array([[ 0.20, -0.56,  0.03, -0.09, -0.10,  0.29,  0.18, -0.01, -0.55,
         0.03,  0.67, -0.29,  0.50,  0.56, -0.10, -0.32],
       [ 0.08, -0.01,  0.23,  0.23, -0.16,  0.07,  0.17, -0.21, -0.20,
         0.16,  0.05, -0.12, -0.12,  0.10, -0.38,  0.17],
       [ 0.04, -0.33,  0.29,  0.41,  0.11,  0.11, -0.18, -0.47, -0.44,
         0.07,  0.14, -0.07,  0.48, -0.43,  0.22, -0.44]])
->
array([[-0.10, -0.32,  0.20, -0.56,  0.03, -0.09, -0.10,  0.29,  0.18,
        -0.01, -0.55,  0.03,  0.67, -0.29,  0.50,  0.56],
       [-0.38,  0.17,  0.08, -0.01,  0.23,  0.23, -0.16,  0.07,  0.17,
        -0.21, -0.20,  0.16,  0.05, -0.12, -0.12,  0.10],
       [ 0.22, -0.44,  0.04, -0.33,  0.29,  0.41,  0.11,  0.11, -0.18,
        -0.47, -0.44,  0.07,  0.14, -0.07,  0.48, -0.43]])

array([[ 0.59,  0.02, -0.28],
       [ 0.49, -0.11,  0.24],
       [ 0.00, -0.04,  0.20],
       [ 0.39,  0.01, -0.05],
       [ 0.20,  0.03,  0.06],
       [-0.10, -0.10,  0.24],
       [ 0.08, -0.04, -0.42],
       [ 0.05,  0.05,  0.06]])
->
array([[ 0.02, -0.28,  0.59],
       [-0.11,  0.24,  0.49],
       [-0.04,  0.20,  0.00],
       [ 0.01, -0.05,  0.39],
       [ 0.03,  0.06,  0.20],
       [-0.10,  0.24, -0.10],
       [-0.04, -0.42,  0.08],
       [ 0.05,  0.06,  0.05]])

array([[-0.24,  0.15,  0.09, -0.08,  0.31,  0.01, -0.22,  0.51],
       [ 0.01,  0.07,  0.58, -0.12,  0.33, -0.20, -0.09,  0.52],
       [-0.15, -0.21, -0.10, -0.18, -0.09, -0.05,  0.16, -0.05],
       [-0.42,  0.18,  0.02, -0.28,  0.04, -0.20, -0.11, -0.06],
       [-0.12,  0.13,  0.08, -0.22,  0.19, -0.29,  0.22,  0.13]])
->
array([[-0.22,  0.51, -0.24,  0.15,  0.09, -0.08,  0.31,  0.01],
       [-0.09,  0.52,  0.01,  0.07,  0.58, -0.12,  0.33, -0.20],
       [ 0.16, -0.05, -0.15, -0.21, -0.10, -0.18, -0.09, -0.05],
       [-0.11, -0.06, -0.42,  0.18,  0.02, -0.28,  0.04, -0.20],
       [ 0.22,  0.13, -0.12,  0.13,  0.08, -0.22,  0.19, -0.29]])

array([[-0.12,  0.33, -0.33, -0.19,  0.09,  0.03,  0.25, -0.14,  0.43,
        -0.05, -0.10],
       [-0.26,  0.01, -0.06,  0.30, -0.12,  0.41,  0.07, -0.08,  0.24,
         0.15, -0.05],
       [-0.06,  0.31, -0.60, -0.09,  0.19,  0.09,  0.17, -0.31,  0.19,
        -0.01, -0.03],
       [-0.16,  0.30, -0.49,  0.03,  0.30,  0.20,  0.15, -0.20,  0.11,
         0.28,  0.03],
       [-0.26,  0.30, -0.11,  0.20, -0.42,  0.24, -0.08,  0.07,  0.25,
         0.13, -0.06],
       [-0.01,  0.33, -0.49, -0.01,  0.09,  0.12,  0.14, -0.11,  0.26,
         0.05, -0.02],
       [-0.23,  0.25, -0.04, -0.01, -0.19,  0.15,  0.16,  0.03,  0.50,
        -0.01, -0.12],
       [-0.17,  0.33, -0.22, -0.13, -0.05,  0.06,  0.20, -0.07,  0.45,
        -0.03, -0.11]])
->
array([[-0.05, -0.10, -0.12,  0.33, -0.33, -0.19,  0.09,  0.03,  0.25,
        -0.14,  0.43],
       [ 0.15, -0.05, -0.26,  0.01, -0.06,  0.30, -0.12,  0.41,  0.07,
        -0.08,  0.24],
       [-0.01, -0.03, -0.06,  0.31, -0.60, -0.09,  0.19,  0.09,  0.17,
        -0.31,  0.19],
       [ 0.28,  0.03, -0.16,  0.30, -0.49,  0.03,  0.30,  0.20,  0.15,
        -0.20,  0.11],
       [ 0.13, -0.06, -0.26,  0.30, -0.11,  0.20, -0.42,  0.24, -0.08,
         0.07,  0.25],
       [ 0.05, -0.02, -0.01,  0.33, -0.49, -0.01,  0.09,  0.12,  0.14,
        -0.11,  0.26],
       [-0.01, -0.12, -0.23,  0.25, -0.04, -0.01, -0.19,  0.15,  0.16,
         0.03,  0.50],
       [-0.03, -0.11, -0.17,  0.33, -0.22, -0.13, -0.05,  0.06,  0.20,
        -0.07,  0.45]])

array([[-0.14, -0.52,  0.26,  0.04, -0.31, -0.26,  0.20],
       [ 0.07,  0.25, -0.41, -0.34,  0.04, -0.26, -0.33],
       [-0.35,  0.11, -0.34,  0.43,  0.20,  0.36,  0.09],
       [ 0.06, -0.46,  0.38,  0.24,  0.00,  0.21,  0.22],
       [-0.14, -0.64, -0.07,  0.21, -0.12,  0.13, -0.23]])
->
array([[-0.26,  0.20, -0.14, -0.52,  0.26,  0.04, -0.31],
       [-0.26, -0.33,  0.07,  0.25, -0.41, -0.34,  0.04],
       [ 0.36,  0.09, -0.35,  0.11, -0.34,  0.43,  0.20],
       [ 0.21,  0.22,  0.06, -0.46,  0.38,  0.24,  0.00],
       [ 0.13, -0.23, -0.14, -0.64, -0.07,  0.21, -0.12]])

array([[ 0.16, -0.10, -0.14,  0.03, -0.07, -0.37, -0.26],
       [-0.12, -0.27,  0.00,  0.29, -0.01, -0.14, -0.20],
       [ 0.25,  0.24,  0.04,  0.08,  0.02, -0.36,  0.04],
       [ 0.07, -0.28,  0.20, -0.23,  0.03, -0.14, -0.27],
       [ 0.42,  0.10, -0.06, -0.02, -0.42, -0.13, -0.01],
       [ 0.28,  0.49, -0.07, -0.02, -0.10, -0.02,  0.23],
       [-0.02, -0.16,  0.33,  0.28, -0.21,  0.22,  0.12],
       [-0.12,  0.00,  0.12,  0.64, -0.21,  0.19,  0.27],
       [-0.35,  0.18,  0.17, -0.13,  0.62,  0.14,  0.14],
       [-0.19,  0.18,  0.14, -0.07,  0.11,  0.51,  0.28],
       [-0.03,  0.33,  0.05,  0.05,  0.10,  0.18,  0.31]])
->
array([[-0.37, -0.26,  0.16, -0.10, -0.14,  0.03, -0.07],
       [-0.14, -0.20, -0.12, -0.27,  0.00,  0.29, -0.01],
       [-0.36,  0.04,  0.25,  0.24,  0.04,  0.08,  0.02],
       [-0.14, -0.27,  0.07, -0.28,  0.20, -0.23,  0.03],
       [-0.13, -0.01,  0.42,  0.10, -0.06, -0.02, -0.42],
       [-0.02,  0.23,  0.28,  0.49, -0.07, -0.02, -0.10],
       [ 0.22,  0.12, -0.02, -0.16,  0.33,  0.28, -0.21],
       [ 0.19,  0.27, -0.12,  0.00,  0.12,  0.64, -0.21],
       [ 0.14,  0.14, -0.35,  0.18,  0.17, -0.13,  0.62],
       [ 0.51,  0.28, -0.19,  0.18,  0.14, -0.07,  0.11],
       [ 0.18,  0.31, -0.03,  0.33,  0.05,  0.05,  0.10]])
